21, -10, -3, -9, 16, 22, -20, 30, -5, -5, 33, 4, -16, 54, -12, 2, -22, -14 : (23)
21, -10, -3, -9, 16, 22, -20, 30, -5, -5, 33, 4, -16, -13, -12, 2, -22, -14 : (60)
-3, -9, 16, 21, -9, 22, -20, 30, -5, -5, 23, -9, -30, 47, -15, -2, -20, -29 : (111)
18, -8, -3, -6, 7, 21, -33, 13, -9, -7, 29, -1, -23, 55, -15, -1, -22, -23 : (138)
21, -10, -3, -9, 16, 22, -20, 30, -5, -5, 33, 4, -16, 54, 5, 9, 4, 14 : (109)
q: 21, -10, -3, -9, 16, 22, -20, 30, -5, -5, 33, 4, -16, -13, -12, 2, -22, -14	(60)
q: 21, -10, -3, -9, 16, 22, -20, 30, -5, -5, 33, 4, -16, 54, -12, 2, -22, -14	(23)

32, -19, 6, -46 -> (84)
1, 1, -3, -4 -> (125)
1, 1, 1, -1 -> (112)
rev: -1, 1, 1	(112)
q: -19, 6	(84)
q: 1, -3	(125)

-7, 3, -12, 22, -3, 31, -5, -4 = (14)
-15, 22, 15, 32, -5, -29, -1, -3 = (88)
-7, 3, -12, 22, -1, -5, -29, 8 = (115)
rev: 8, -29, -5, -1, 22, -12, 3	(115)
q: -5, -29, -1	(88)
q: -7, 3, -12, 22, -1, -5, -29, 8	(115)
rev: -5, -1, 22, -12, 3, -7	(115)
q: -7, 3, -12, 22, -3, 31, -5, -4	(14)

-18, 5, -14, 37, 9, 22, 7 : (65)
-17, -15, 17, 28, -14, -17, 11 : (131)
-6, -21, 42, 9, 52, -11, -42 : (150)
-28, 18, -23, -13, -25, 29, 6 : (37)
-45, -16, 26, 53, -32, -9, 1 : (4)
32, -36, -35, -28, 10, 42, -7 : (36)
-15, 26, 29, -28, 16, -43, 2 : (93)
q: -28, 16	(93)
q: -21, 42, 9	(150)
q: -16, 26	(4)
q: -17, -15	(131)
rev: 11, -17, -14	(131)
rev: 53, 26	(4)

-3, 34, -62, -16 = (82)
-39, -45, -21, -22 = (124)
-45, -39, 28, -43 = (67)
-5, 12, 29, 13 = (41)
-38, -9, -2, 34 = (5)
rev: -62, 34	(82)
q: -39, -45	(124)
rev: -2, -9, -38	(5)
q: -45, -39, 28	(67)
rev: 34, -2	(5)

11, -5, 17, 13, -1, 14, 14, -15, 48, -8, -13, 33  (66)
11, -5, 17, 13, -1, 14, 14, -15, 48, -8, -13, -10  (59)
2, 48, 17, 13, -1, 14, -15, 19, 14, -5, -8, -19  (134)
11, -5, 17, 13, -1, 14, 14, -15, 48, -8, 19, -10  (105)
q: 11, -5, 17, 13, -1, 14, 14, -15, 48, -8, -13, 33	(66)
q: -5, 17, 13, -1, 14, 14, -15, 48, -8, 19	(105)

-21, -25, 26, -5, -60, 4, -2, 51, -31, 48, 4  (15)
-13, -19, -8, 8, 36, -8, -14, -32, -31, 48, -4  (27)
5, 3, -29, -7, 22, 2, 10, 5, 10, -15, -8  (44)
21, 27, -3, 14, 33, -18, -16, -58, 10, -31, 2  (53)
20, 23, -14, 4, 41, -9, -11, -33, 13, -39, -3  (13)
-13, -19, 31, 8, -55, 3, -12, 15, -31, 50, 16  (26)
q: -21, -25, 26, -5, -60, 4, -2, 51, -31, 48, 4	(15)
q: -13, -19, 31, 8, -55, 3, -12, 15, -31, 50, 16	(26)

-51, -50, 2, -53, 10, 39, -25, -44, -3, 41, -42, -38, 44, 39, 24, 16, 42, 4, 13, 35, -1, -3, -18, 4, 22, 31, -25, -28, -51, 44, -27, 11, -26, -47, -12, -53, -21, -19, -24, 15, 25, 39, 11, 31, -33, 24, -28, 21, 4, -23, 38, -30, -34, -17, 4, 10, 37, -13, -44, -41 -> (34)
5, -3, -12, -3, -7, -4, -15, -11, 9, -15, 8, -9, -10, -7, -20, 1, -6, 0, 7, -12, 1, -19, 11, 9, -10, 2, -16, -16, -1, -13, 11, -2, -17, 7, 7, 1, -10, -8, -6, -5, -8, -11, -21, -14, -11, -15, 10, -19, -4, 2, -11, 10, 8, -12, -5, 1, -14, 0, 3, 7 -> (128)
-52, -53, 2, -56, 13, 44, -30, -48, 1, 41, -41, -41, 47, 42, 22, 19, 46, 6, 19, 38, 0, -6, -14, 9, 23, 36, -31, -33, -53, 46, -23, 13, -31, -47, -10, -55, -22, -46, 39, -50, -40, 6, 11, -24, 0, -30, -24, 26, -56, -53, -9, -16, 6, -36, 46, -50, -9, 41, 4, -22 -> (100)
-51, -50, 2, -53, 10, 39, -25, -44, -3, 41, -42, -38, 44, 39, 24, 16, 42, 4, 13, 35, -1, -3, -18, 4, 22, 31, -25, -28, -51, 44, -27, 11, -26, -47, -12, -53, -21, -41, 36, -47, -38, 5, 14, -21, 3, -26, -27, 27, -52, -51, -9, -19, 2, -31, 42, -48, -8, 36, 1, -24 -> (176)
13, -2, -15, 0, -6, -2, -23, -15, 19, -24, 19, -10, -15, -10, -32, 5, -6, 2, 17, -16, 5, -30, 23, 20, -15, 8, -25, -24, 2, -19, 23, -2, -26, 18, 15, 7, -11, -11, -8, -5, -9, -14, -34, -20, -18, -23, 22, -30, -3, 6, -13, 22, 18, -19, -5, 6, -19, 3, 8, 15 -> (61)
-10, 28, -37, 2, -51, -37, 45, 29, -12, 3, -24, -11, -8, 0, 3, 7, -33, 23, -42, -35, 23, 3, -38, -35, 30, -35, 38, 17, 24, -10, -18, 24, 32, -10, 7, -5, -29, 40, 4, -5, -13, -39, 19, -9, 45, 5, -14, -4, 6, 19, 22, 18, -13, 45, -34, -19, -24, -27, 15, 11 -> (86)
-6, -6, 8, -1, 5, -5, -2, -1, -16, -2, -7, 5, -4, -9, 5, -15, -4, -15, -10, 4, -16, 8, -10, -12, -10, -9, 1, 5, -8, -2, -13, -14, 3, -9, -16, -3, 7, -5, -10, 3, 5, 8, 4, 8, -9, 7, -14, 5, 0, -8, 8, -14, -15, -4, -4, 0, 9, -9, -16, -16 -> (166)
-3, -14, 29, 3, 27, 2, -11, -1, -24, -2, -2, 18, -6, -15, 12, -28, 4, -32, -6, 17, -33, 19, -6, -13, -24, -6, -3, 11, -15, 0, -16, -31, 2, -7, -29, 0, 26, -15, -19, 11, 19, 28, 6, 23, -26, 17, -18, 13, 2, -16, 28, -20, -23, -13, 3, 7, 27, -9, -32, -28 -> (79)
15, 1, -8, 5, -1, -2, -18, -9, 14, -21, 20, -2, -14, -11, -25, 1, -6, -1, 14, -12, 1, -21, 21, 17, -16, 5, -19, -16, 4, -17, 20, -5, -19, 17, 11, 11, -3, -7, -10, 2, -2, -7, -27, -11, -17, -14, 19, -24, 3, 8, -5, 18, 13, -14, -5, 12, -10, 0, 3, 11 -> (107)
-6, -6, 8, -1, 5, 2, -2, -1, 0, 1, -7, 5, -4, -9, 5, -15, -4, -15, -10, 4, -16, 8, -10, -33, -31, 9, 23, 36, 46, -53, -23, -14, 3, -9, -16, -3, 7, -5, -10, 3, 5, 8, 4, 8, -9, 7, -14, 5, 0, -8, 8, -14, -15, -4, -4, 0, 9, -9, 1, -16 -> (169)
-1, -1, 0, 0, -2, -5, 0, 1, -5, -3, -2, 1, -4, -5, -1, -5, -4, -5, -5, -3, -5, 1, -4, -5, -4, -5, 0, 1, -1, -4, -4, -5, 1, -2, -5, 0, 0, 0, -5, 1, 1, -1, -1, 1, -3, 1, -4, -1, 0, -1, 0, -4, -5, 0, -5, 0, 0, -5, -5, -4 -> (130)
q: -13, 22, 18	(61)
rev: -23, 46, -53, -33, -31, 36, 23, 9	(100)
q: -1, 0, -1, 0, -4, -5, 0, -5, 0	(130)
rev: -9, 3, -14, -13, -2, -8, 5, 1	(166)
q: -51, -50, 2, -53, 10, 39, -25, -44, -3, 41, -42, -38, 44, 39, 24, 16, 42, 4, 13, 35, -1, -3, -18, 4, 22, 31, -25, -28, -51, 44, -27, 11, -26, -47, -12, -53, -21, -19, -24, 15, 25, 39, 11, 31, -33, 24, -28, 21, 4, -23, 38, -30, -34, -17, 4, 10, 37, -13, -44, -41	(34)
q: -51, -50, 2, -53, 10, 39, -25, -44, -3, 41, -42, -38, 44, 39, 24, 16, 42, 4, 13, 35, -1, -3, -18, 4, 22, 31, -25, -28, -51, 44, -27, 11, -26, -47, -12, -53, -21, -41, 36, -47, -38, 5, 14, -21, 3, -26, -27, 27, -52, -51, -9, -19, 2, -31, 42, -48, -8, 36, 1, -24	(176)

